Below are the code and all the weights of a small trained network. Each question names an input and a target symbol and asks about switching units off, where a switched-off unit gives its printed mean instead of its output.

import numpy as np


def w(rows, s, z=0):
    codes = np.array(rows[::2]) - 128.0
    scale = np.full(codes.shape[1], s)
    scale[-1] = z or s
    return codes * scale


def f(y):
    return np.maximum(y, 0)


def softmax(a):
    e = np.exp(a - a.max(-1, keepdims=True))
    return e / e.sum(-1, keepdims=True)


def log_softmax(a):
    a = a - a.max(-1, keepdims=True)
    return a - np.log(np.exp(a).sum(-1, keepdims=True))


def net(x, mask):
    ids = ['ΞΠαγελστ'.index(c) for c in x.split()]
    T = len(ids)
    res = E[ids] + P[:T]
    u = 0
    for l in range(2):
        q, k, v = (res @ M[l].T for M in (Q, K, V))
        z = softmax(np.where(np.tri(T) > 0, q @ k.T / 4**0.5, -1e9)) @ v
        res = res + np.where(mask[u], z, O[l][:, -1]) @ O[l][:, :-1]
        u += 1
        y = f(res @ A[l][:, :-1].T + A[l][:, -1])
        res = res + np.where(mask[u : u + 8], y, B[l][:, -1]) @ B[l][:, :-1]
        u += 8
    return log_softmax(res[-1] @ U[:, :-1].T + U[:, -1])


Q, K, V, O, A, B = {}, {}, {}, {}, {}, {}
E = w([
[68,75,113,100,180,167,255,139,169,125,91],'Ξ',
[32,238,121,141,197,106,194,128,129,52,101],'Π',
[121,101,119,76,188,100,87,102,131,57,248],'α',
[95,59,207,138,212,127,131,159,128,206,52],'γ',
[131,107,51,178,196,140,156,157,83,140,122],'ε',
[109,86,181,144,110,119,117,143,40,104,92],'λ',
[192,143,144,174,142,37,144,183,146,115,67],'σ',
[143,177,133,155,173,60,140,13,56,190,156],'τ',
],0.021)
P = w([
[109,101,139,234,46,254,245,171,150,251,118],'0',
[107,109,130,225,62,228,226,163,142,220,114],'1',
[98,138,164,204,99,225,202,177,118,209,116],'2',
[113,123,133,186,110,207,203,159,113,181,120],'3',
[106,119,129,176,124,185,185,153,113,168,127],'4',
[108,114,123,158,134,166,173,146,110,149,130],'5',
[105,109,108,142,141,148,148,145,100,138,121],'6',
[109,108,111,125,148,127,132,140,100,122,116],'7',
[109,108,101,119,167,113,117,137,97,104,126],'8',
[117,76,82,124,165,89,107,147,113,76,127],'9',
[124,83,89,97,177,81,88,132,96,69,120],'10',
[118,106,88,81,196,66,71,127,84,43,113],'11',
[114,77,69,62,179,39,70,123,87,34,96],'12',
[136,53,69,64,183,22,51,131,104,28,116],'13',
],0.0089)
Q[0] = w([
[230,198,179,217,2,166,37,115,120,138,137],'L0H1',
[194,160,131,69,46,139,103,107,177,101,164],'L0H1',
[157,97,156,172,168,118,122,90,128,152,145],'L0H1',
[129,112,142,177,185,137,156,165,136,124,113],'L0H1',
],0.0089)
K[0] = w([
[85,161,121,254,2,141,228,148,93,212,58],'L0H1',
[74,225,156,190,137,218,249,148,151,183,93],'L0H1',
[148,173,137,165,49,139,126,100,132,151,208],'L0H1',
[169,95,92,89,206,33,57,232,82,95,188],'L0H1',
],0.0062)
V[0] = w([
[140,132,95,234,155,51,143,208,23,135,149],'L0H1',
[67,144,160,97,97,68,255,125,102,120,129],'L0H1',
[30,90,111,74,170,106,228,144,128,167,136],'L0H1',
[178,76,181,134,171,111,82,77,81,161,83],'L0H1',
],0.0072)
O[0] = w([
[98,254,153,82,52,113,206,148,25,105,149,245],'L0H1',
[114,255,119,173,50,126,12,194,221,58,59,199],'L0H1',
[221,89,61,182,123,116,176,66,212,66,193,254],'L0H1',
[100,63,148,224,62,74,216,111,136,128,187,175],'L0H1',
],0.0075,0.0074)
A[0] = w([
[131,126,78,100,118,146,149,116,95,47,114,52],'L0N1',
[106,144,126,178,179,76,76,122,60,160,151,234],'L0N2',
[1,107,89,62,77,161,127,160,163,152,216,98],'L0N3',
[84,179,109,171,187,152,104,77,165,103,173,149],'L0N4',
[78,115,139,130,99,176,147,174,49,120,174,2],'L0N5',
[167,77,181,136,110,109,163,111,49,198,77,124],'L0N6',
[69,81,228,180,138,136,97,157,135,136,118,234],'L0N7',
[134,137,132,127,45,93,181,75,146,190,141,189],'L0N8',
],0.0076,0.0024)
B[0] = w([
[117,186,175,132,100,112,144,63,204,66,172,227],'L0N1',
[228,106,105,225,109,219,92,76,120,10,133,228],'L0N2',
[237,211,255,49,125,47,63,189,66,53,137,183],'L0N3',
[65,52,130,148,90,92,119,207,136,191,143,232],'L0N4',
[147,67,76,98,25,222,70,44,166,28,85,188],'L0N5',
[122,217,133,144,109,91,149,155,189,68,151,216],'L0N6',
[79,226,100,93,164,107,178,106,126,54,156,174],'L0N7',
[160,203,173,183,115,191,126,162,161,9,181,253],'L0N8',
],0.0062,0.0075)
Q[1] = w([
[122,173,100,151,149,77,193,153,254,20,227],'L1H1',
[192,134,207,125,93,78,28,144,184,166,112],'L1H1',
[113,113,51,121,65,125,151,64,229,105,63],'L1H1',
[125,209,170,175,20,176,145,164,105,52,91],'L1H1',
],0.0084)
K[1] = w([
[138,72,100,85,239,49,67,76,49,70,123],'L1H1',
[65,155,138,114,166,207,145,149,202,166,165],'L1H1',
[73,128,120,95,184,2,117,110,147,71,124],'L1H1',
[201,127,167,86,90,76,25,166,97,136,245],'L1H1',
],0.0072)
V[1] = w([
[83,135,213,190,135,3,114,189,113,111,95],'L1H1',
[174,117,77,222,65,170,69,71,119,83,119],'L1H1',
[68,40,157,81,1,163,86,142,153,86,133],'L1H1',
[193,113,118,55,95,114,172,181,132,199,81],'L1H1',
],0.0064)
O[1] = w([
[127,83,227,157,112,189,37,174,181,115,46,160],'L1H1',
[141,118,167,62,70,65,115,137,119,186,124,240],'L1H1',
[123,2,71,68,171,130,115,246,181,94,184,113],'L1H1',
[106,131,94,116,147,80,179,115,101,42,94,2],'L1H1',
],0.0092,0.017)
A[1] = w([
[148,81,38,19,164,171,232,172,69,159,56,2],'L1N1',
[122,186,161,163,82,199,76,117,80,101,91,144],'L1N2',
[71,111,90,102,117,203,145,151,110,24,81,111],'L1N3',
[123,125,87,147,50,129,141,124,78,71,238,48],'L1N4',
[213,127,141,130,173,72,217,170,95,162,124,196],'L1N5',
[78,118,136,104,1,183,118,198,131,205,100,93],'L1N6',
[51,93,2,197,183,109,108,135,117,54,179,142],'L1N7',
[90,163,120,127,243,186,163,140,174,102,104,42],'L1N8',
],0.0074,0.0041)
B[1] = w([
[149,108,191,209,195,11,74,102,59,110,128,144],'L1N1',
[118,83,96,103,195,127,206,157,117,191,77,244],'L1N2',
[213,103,102,75,178,92,155,127,117,122,109,157],'L1N3',
[88,124,144,138,147,147,89,198,184,114,96,193],'L1N4',
[101,235,128,129,94,212,77,101,49,84,145,153],'L1N5',
[152,73,89,141,157,114,43,43,76,73,178,250],'L1N6',
[161,73,209,75,102,54,116,56,142,163,113,161],'L1N7',
[114,169,2,142,171,86,74,141,214,132,180,153],'L1N8',
],0.0078,0.019)
U = w([
[75,139,175,186,161,151,164,113,166,80,170,120],'Ξ',
[183,161,117,140,204,52,133,131,117,94,174,2],'Π',
[171,241,86,81,76,107,143,179,134,94,157,158],'α',
[170,151,77,86,110,43,166,150,183,166,143,118],'γ',
[173,146,145,75,148,85,151,211,126,128,76,162],'ε',
[138,126,140,74,172,133,105,253,114,157,221,183],'λ',
[185,173,136,98,125,115,77,77,118,187,141,186],'σ',
[158,224,103,72,163,169,32,146,213,145,103,47],'τ',
],0.0046,0.0039)

Each question gives the input, a string of symbols that net reads in full, and the target symbol t.
The units are the heads (4 rows each of Q, K, V and O) and the neurons (one row each of A and B). Each row of codes is followed by its name. A weight is (code - 128) times the scale printed after its matrix; where a second scale follows, it is the last column's (O, A, B and U).
mask holds one flag per unit, layer by layer, with each layer's heads first. A switched-off unit (its flag False) gives its mean, the last column of its rows in O or B, instead of its output. The means were averaged over made-up inputs and are rounded, as every weight is.
A unit's drop is (log p(t) with every unit on - log p(t) with that unit switched off) / (log p(t) with every unit on - log p(t) with every unit switched off).
The circuit of an input: a set's keep is (log p(t) with only the set's units on - log p(t) with every unit switched off) / (log p(t) with every unit on - log p(t) with every unit switched off). Starting from the 12 units with the biggest drops (on a tie, the unit counted first), units are removed one at a time, each time the one whose removal leaves the highest keep (on an exact tie, the one counted first), for as long as the keep stays at least 0.8.
units of the circuit, in order: the units of the circuit, biggest drop first
top k neurons: the k neurons with the biggest drops, biggest first
top k neurons in layer l: the k neurons of layer l with the biggest drops, biggest first
input γ τ Π, target σ: units of the circuit, in order => [L1H1; L1N6; L0N8; L0N2]
input Ξ Ξ σ τ Ξ γ Ξ τ Ξ Π Ξ Ξ γ, target Ξ: units of the circuit, in order => [L0H1; L1H1; L0N7]
input Ξ τ Ξ σ τ Ξ γ Ξ, target Ξ: top 2 neurons in layer 0 => [L0N8; L0N7]
input Ξ γ α Π Ξ γ σ λ, target ε: top neuron in layer 1 => [L1N6]
input Ξ Ξ τ Ξ Ξ Ξ Ξ τ Ξ λ Ξ γ, target λ: units of the circuit, in order => [L1H1; L0H1; L0N5]
input Ξ γ Π ε Ξ Ξ Ξ τ Π Ξ Ξ, target τ: units of the circuit, in order => [L0H1; L1H1]
input τ ε Ξ τ ε Π σ Ξ ε Ξ Π, target α: top 3 neurons in layer 0 => [L0N4; L0N5; L0N2]
input Ξ Ξ Ξ γ γ Ξ σ τ τ α τ Π Ξ Ξ, target Π: top 3 neurons in layer 0 => [L0N8; L0N4; L0N6]
input τ Π Ξ λ λ γ, target λ: units of the circuit, in order => [L1H1; L0N5; L0H1]
input τ Ξ Ξ Ξ Ξ Ξ Π τ τ λ, target σ: top 3 neurons => [L1N6; L0N2; L0N8]
input λ Ξ α Ξ Ξ, target Π: top 2 neurons => [L1N1; L0N8]
input σ Π γ γ Ξ, target Ξ: units of the circuit, in order => [L0H1; L1H1]
input Ξ λ Ξ γ α λ Ξ σ Π λ γ γ, target τ: units of the circuit, in order => [L0N7; L1N8; L0H1; L1H1]
input λ Π Π, target λ: top 2 neurons => [L0N5; L0N4]
input Π τ Ξ, target σ: units of the circuit, in order => [L1H1; L1N6; L0N8]
input Ξ σ Ξ γ, target ε: units of the circuit, in order => [L1H1; L0H1; L1N2]
input σ τ Ξ τ τ Ξ ε γ Ξ, target α: top 2 neurons => [L0N6; L1N5]
input λ τ ε Ξ σ, target ε: units of the circuit, in order => [L1H1; L1N2; L0H1]
input τ τ γ Π Ξ Π, target τ: top 2 neurons => [L0N8; L0N2]
input γ γ τ Ξ Π λ τ γ τ γ Ξ ε α, target λ: units of the circuit, in order => [L1H1]
input γ τ Ξ Ξ Π λ, target λ: units of the circuit, in order => [L1H1; L0H1]
input Ξ Ξ Ξ ε Ξ Ξ γ λ, target λ: top 2 neurons => [L0N5; L1N4]
input Ξ Π Π Ξ Ξ, target τ: units of the circuit, in order => [L0H1]
input Ξ Ξ Ξ Ξ Ξ τ Ξ τ Ξ λ τ Ξ τ γ, target σ: top 3 neurons => [L0N2; L0N8; L1N6]
input τ Ξ Ξ α τ σ γ, target τ: top 2 neurons in layer 0 => [L0N6; L0N7]
input α Ξ γ Ξ Ξ γ Π, target γ: top 3 neurons => [L1N7; L1N6; L1N8]
input Ξ λ Ξ γ Π γ τ λ γ Ξ ε σ ε, target ε: top neuron in layer 0 => [L0N5]
